Below is a small trained network, with its code and all its weights. Each question gives an input and a class and asks what happens when units are switched off, that is, made to give their printed mean instead of their output.

import numpy as np


def w(rows, s, z=0):
    codes = np.array(rows[::2]) - 128.0
    scale = np.full(codes.shape[1], s)
    scale[-1] = z or s
    return codes * scale


def norm(h):
    return h / np.sqrt((h * h).mean(-1, keepdims=True) + 1e-5)


def f(y):
    return np.maximum(y, 0)


def log_softmax(a):
    a = a - a.max(-1, keepdims=True)
    return a - np.log(np.exp(a).sum(-1, keepdims=True))


def net(x, mask):
    res = np.array(x, float).reshape(1, 7) / 4 @ E
    u = 0
    for l in range(3):
        y = f(norm(res) @ A[l][:, :-1].T + A[l][:, -1])
        res = res + np.where(mask[u : u + 6], y, B[l][:, -1]) @ B[l][:, :-1]
        u += 6
    return log_softmax(norm(res)[-1] @ U[:, :-1].T + U[:, -1])


A, B = {}, {}
E = w([
[24,76,66,124,187,137,17,101],'x0',
[252,132,121,164,118,78,71,161],'x1',
[135,79,124,125,148,203,12,146],'x2',
[132,92,93,191,116,187,127,104],'x3',
[151,34,107,142,7,47,197,185],'x4',
[125,134,241,164,237,138,156,64],'x5',
[160,204,174,253,165,83,49,77],'x6',
],0.0036)
A[0] = w([
[240,120,111,94,76,255,146,120,152],'0.n1',
[183,131,122,54,32,67,154,83,97],'0.n2',
[68,237,186,201,190,79,164,193,195],'0.n3',
[161,82,166,170,129,101,189,210,211],'0.n4',
[89,87,156,64,147,142,110,75,74],'0.n5',
[91,142,67,11,202,141,45,110,250],'0.n6',
],0.0043,0.0011)
B[0] = w([
[61,175,29,210,126,238,167,146,199],'0.n1',
[166,128,86,240,120,3,104,149,201],'0.n2',
[122,71,54,159,120,234,48,129,210],'0.n3',
[109,227,120,9,238,167,118,198,200],'0.n4',
[206,35,243,11,63,18,36,108,174],'0.n5',
[197,153,153,114,62,169,209,116,255],'0.n6',
],0.0051,0.0039)
A[1] = w([
[129,141,13,60,41,81,134,92,117],'1.n1',
[158,178,71,55,104,124,13,150,126],'1.n2',
[212,226,119,177,243,11,217,139,248],'1.n3',
[112,118,111,81,143,136,81,63,208],'1.n4',
[67,145,183,84,184,122,151,181,82],'1.n5',
[154,253,103,127,110,88,142,200,153],'1.n6',
],0.0042,0.0013)
B[1] = w([
[138,97,121,208,152,159,109,142,229],'1.n1',
[115,97,168,160,13,91,121,108,220],'1.n2',
[96,128,94,164,128,125,66,90,252],'1.n3',
[155,121,255,138,154,107,182,130,193],'1.n4',
[136,107,148,102,90,139,170,145,163],'1.n5',
[170,181,103,74,95,127,154,162,230],'1.n6',
],0.0081,0.0037)
A[2] = w([
[145,245,191,153,118,132,22,58,254],'2.n1',
[139,88,85,167,5,92,43,131,141],'2.n2',
[176,27,21,130,144,190,179,152,234],'2.n3',
[144,163,200,196,229,164,127,94,217],'2.n4',
[154,188,159,173,1,62,42,156,131],'2.n5',
[116,127,145,132,41,190,96,84,109],'2.n6',
],0.0046,0.0013)
B[2] = w([
[26,58,126,175,67,44,139,152,229],'2.n1',
[99,152,132,240,254,124,184,189,254],'2.n2',
[84,62,116,131,113,170,94,65,203],'2.n3',
[94,32,52,107,194,209,106,64,201],'2.n4',
[93,211,241,67,67,80,149,104,247],'2.n5',
[124,182,128,151,97,49,81,136,187],'2.n6',
],0.0056,0.0054)
U = w([
[47,16,71,187,218,189,52,55,198],'0',
[191,162,95,20,206,111,104,136,1],'1',
[124,231,186,228,82,25,112,192,199],'2',
[172,127,135,137,165,136,127,188,15],'3',
[138,90,232,89,137,164,144,86,148],'4',
[180,176,2,106,104,201,123,155,121],'5',
],0.0062,0.0032)

Each question gives the input, the list of numbers given to net, and the class t.
The units are the neurons (one row each of A and B). Each row of codes is followed by its name. A weight is (code - 128) times the scale printed after its matrix; where a second scale follows, it is the last column's (A, B and U).
mask holds one flag per neuron, layer by layer. A switched-off neuron (its flag False) gives its mean, the last column of its row in B, instead of its output. The means were averaged over made-up inputs and are rounded, as every weight is.
A unit's drop is (log p(t) with every unit on - log p(t) with that unit switched off) / (log p(t) with every unit on - log p(t) with every unit switched off).
The circuit of an input: a set's keep is (log p(t) with only the set's units on - log p(t) with every unit switched off) / (log p(t) with every unit on - log p(t) with every unit switched off). Starting from the 12 units with the biggest drops (on a tie, the unit counted first), units are removed one at a time, each time the one whose removal leaves the highest keep (on an exact tie, the one counted first), for as long as the keep stays at least 0.8.
units of the circuit, in order: the units of the circuit, biggest drop first
top k neurons: the k neurons with the biggest drops, biggest first
k most important neurons of layer l: the k neurons of layer l with the biggest drops, biggest first
drop when u is switched off: that unit's drop, to one decimal
input [-6,4,0,8,1,-4,-1], class 5: units of the circuit, in order	0.n1; 2.n1
input [-4,-2,0,-5,-7,3,3], class 0: units of the circuit, in order	2.n4
input [7,5,8,-1,5,-8,1], class 2: units of the circuit, in order	1.n2; 2.n5; 2.n2
input [5,-3,-8,2,-7,-3,-3], class 4: top 3 neurons	0.n2; 1.n3; 0.n5
input [-5,-3,3,-8,-5,0,4], class 0: 2 most important neurons of layer 0	0.n3; 0.n2
input [4,2,-8,-1,0,2,-7], class 0: units of the circuit, in order	1.n1; 2.n3
input [3,-1,-8,-3,7,6,-5], class 1: units of the circuit, in order	0.n4; 1.n2; 2.n1
input [-8,0,-3,-2,2,4,-4], class 5: top 2 neurons	0.n4; 1.n2
input [7,4,2,6,-6,0,-8], class 4: 3 most important neurons of layer 1	1.n4; 1.n3; 1.n2
input [7,3,6,-2,3,2,-2], class 2: top 2 neurons	1.n2; 2.n4
input [8,2,3,7,-6,2,-5], class 4: 2 most important neurons of layer 0	0.n5; 0.n6
input [-2,-1,7,2,4,4,-3], class 5: 2 most important neurons of layer 2	2.n1; 2.n2
input [-7,-5,-6,5,-1,0,0], class 5: 2 most important neurons of layer 1	1.n2; 1.n6
input [0,4,7,-6,5,7,6], class 0: most important neuron of layer 1	1.n6
input [5,3,1,-6,-7,-8,-8], class 2: 2 most important neurons of layer 1	1.n2; 1.n1
input [-6,-2,-8,7,7,5,-4], class 5: 2 most important neurons of layer 0	0.n4; 0.n5
input [-1,-4,2,-8,2,3,-3], class 1: top 2 neurons	2.n1; 1.n2
input [3,2,5,-4,1,-6,0], class 2: drop when 2.n5 is switched off	0.1
input [7,-4,4,-3,-3,-3,6], class 2: drop when 1.n2 is switched off	0.6
input [4,-2,5,-8,0,1,-2], class 4: drop when 0.n5 is switched off	-0.1
input [-2,0,-2,4,6,5,6], class 0: drop when 2.n5 is switched off	0.0
input [-1,1,-7,-6,-7,7,0], class 0: top neuron	2.n4
